Below are the code and all the weights of a small trained network. Each question names an input and a target symbol and asks about switching units off, where a switched-off unit gives its printed mean instead of its output.

import numpy as np


def w(rows, s, z=0):
    codes = np.array(rows[::2]) - 128.0
    scale = np.full(codes.shape[1], s)
    scale[-1] = z or s
    return codes * scale


def f(y):
    return np.maximum(y, 0)


def softmax(a):
    e = np.exp(a - a.max(-1, keepdims=True))
    return e / e.sum(-1, keepdims=True)


def log_softmax(a):
    a = a - a.max(-1, keepdims=True)
    return a - np.log(np.exp(a).sum(-1, keepdims=True))


def net(x, mask):
    ids = ['Γαβεθμστφψ'.index(c) for c in x.split()]
    T = len(ids)
    res = E[ids] + P[:T]
    q, k, v = (res @ M[0].T for M in (Q, K, V))
    z = softmax(np.where(np.tri(T) > 0, q @ k.T / 3**0.5, -1e9)) @ v
    res = res + np.where(mask[0], z, O[0][:, -1]) @ O[0][:, :-1]
    y = f(res @ A[0][:, :-1].T + A[0][:, -1])
    res = res + np.where(mask[1:9], y, B[0][:, -1]) @ B[0][:, :-1]
    return log_softmax(res[-1] @ U[:, :-1].T + U[:, -1])


Q, K, V, O, A, B = {}, {}, {}, {}, {}, {}
E = w([
[93,123,153],'Γ',
[93,123,157],'α',
[88,146,90],'β',
[76,132,157],'ε',
[93,124,131],'θ',
[96,119,157],'μ',
[183,66,36],'σ',
[144,116,5],'τ',
[132,95,132],'φ',
[110,96,178],'ψ',
],0.018)
P = w([
[118,129,130],'0',
[140,139,130],'1',
[106,150,130],'2',
[110,84,129],'3',
[157,135,128],'4',
[100,154,128],'5',
[97,46,124],'6',
[172,131,127],'7',
[95,156,126],'8',
[83,3,124],'9',
[157,134,130],'10',
[96,155,120],'11',
],0.032)
Q[0] = w([
[187,122,159],'head 1',
[80,41,129],'head 1',
[115,4,127],'head 1',
],0.021)
K[0] = w([
[106,73,225],'head 1',
[220,233,146],'head 1',
[246,214,195],'head 1',
],0.013)
V[0] = w([
[183,111,158],'head 1',
[126,119,251],'head 1',
[117,146,110],'head 1',
],0.029)
O[0] = w([
[179,225,164,64],'head 1',
[171,55,249,4],'head 1',
[42,160,143,99],'head 1',
],0.013,0.0041)
A[0] = w([
[52,18,132,41],'neuron 1',
[131,26,99,173],'neuron 2',
[66,219,213,116],'neuron 3',
[90,171,82,55],'neuron 4',
[111,232,88,22],'neuron 5',
[213,36,170,11],'neuron 6',
[78,127,168,247],'neuron 7',
[189,108,2,207],'neuron 8',
],0.0079,0.011)
B[0] = w([
[51,26,59,170],'neuron 1',
[162,199,77,206],'neuron 2',
[9,124,223,136],'neuron 3',
[190,70,226,211],'neuron 4',
[175,57,112,213],'neuron 5',
[8,191,128,204],'neuron 6',
[252,176,53,206],'neuron 7',
[83,165,254,248],'neuron 8',
],0.0073,0.018)
U = w([
[151,67,109,93],'Γ',
[146,67,118,84],'α',
[120,147,35,120],'β',
[135,17,109,69],'ε',
[195,90,30,140],'θ',
[153,63,123,123],'μ',
[137,209,86,161],'σ',
[84,128,131,85],'τ',
[249,140,70,254],'φ',
[149,87,189,101],'ψ',
],0.011,0.008)

Each question gives the input, a string of symbols that net reads in full, and the target symbol t.
The units are the heads (3 rows each of Q, K, V and O) and the neurons (one row each of A and B). Each row of codes is followed by its name. A weight is (code - 128) times the scale printed after its matrix; where a second scale follows, it is the last column's (O, A, B and U).
mask holds one flag per unit, heads first, then neurons. A switched-off unit (its flag False) gives its mean, the last column of its rows in O or B, instead of its output. The means were averaged over made-up inputs and are rounded, as every weight is.
A unit's drop is (log p(t) with every unit on - log p(t) with that unit switched off) / (log p(t) with every unit on - log p(t) with every unit switched off).
The circuit of an input: a set's keep is (log p(t) with only the set's units on - log p(t) with every unit switched off) / (log p(t) with every unit on - log p(t) with every unit switched off). Starting from all 9 units, units are removed one at a time, each time the one whose removal leaves the highest keep (on an exact tie, the one counted first), for as long as the keep stays at least 0.8.
units of the circuit, in order: the units of the circuit, biggest drop first
most important unit: the unit with the biggest drop
top k neurons: the k neurons with the biggest drops, biggest first
drop when u is switched off: that unit's drop, to one decimal
input Γ ψ φ φ, target ψ: top 2 neurons => neuron 6; neuron 5
input φ ε α β Γ ε, target β: units of the circuit, in order => head 1; neuron 8
input ε β ε β ε φ, target β: top 4 neurons => neuron 4; neuron 5; neuron 8; neuron 1
input σ φ μ φ β σ φ φ τ, target τ: units of the circuit, in order => neuron 8; neuron 4; head 1
input ε Γ θ ψ ε α ε ψ φ β μ σ, target σ: top 2 neurons => neuron 5; neuron 4
input μ μ μ φ ψ φ μ Γ θ, target θ: units of the circuit, in order => head 1; neuron 8; neuron 7; neuron 4
input τ φ Γ Γ, target φ: units of the circuit, in order => head 1; neuron 8; neuron 6
input ε ε φ Γ, target ε: units of the circuit, in order => head 1; neuron 1
input μ Γ φ τ φ ε μ τ φ τ, target τ: units of the circuit, in order => neuron 8; head 1; neuron 4; neuron 7
input β Γ ψ τ σ β σ ψ α ψ Γ, target ψ: most important unit => head 1
input α θ φ Γ, target θ: units of the circuit, in order => neuron 8; neuron 4; neuron 6
input ε φ ψ φ ψ φ Γ φ φ, target φ: top 4 neurons => neuron 8; neuron 6; neuron 7; neuron 1
input ε ψ σ φ σ φ φ τ ε μ, target τ: top 4 neurons => neuron 8; neuron 4; neuron 7; neuron 2
input φ σ φ φ, target σ: top 2 neurons => neuron 8; neuron 1
input σ φ ε σ μ, target σ: top 2 neurons => neuron 8; neuron 1
input θ σ ε σ θ φ θ, target θ: top 2 neurons => neuron 8; neuron 6
input φ θ φ ψ φ φ, target φ: top 4 neurons => neuron 8; neuron 6; neuron 1; neuron 7
input ψ ψ ψ φ φ ψ τ, target φ: top 2 neurons => neuron 6; neuron 1
input φ σ ε φ ψ φ μ θ ψ ψ τ, target ψ: top 2 neurons => neuron 6; neuron 7
input Γ ψ ψ τ φ τ ψ ε β φ μ ψ, target β: top neuron => neuron 5
input Γ φ ε θ μ θ Γ ψ φ φ, target ψ: drop when neuron 6 is switched off => 0.2
input φ ε φ φ θ τ θ φ ε τ, target φ: drop when head 1 is switched off => 1.2
input ε φ σ, target σ: drop when neuron 1 is switched off => 0.2
input σ β φ φ θ σ φ, target θ: drop when neuron 2 is switched off => 0.2
input Γ σ φ ψ β σ σ, target β: top neuron => neuron 2
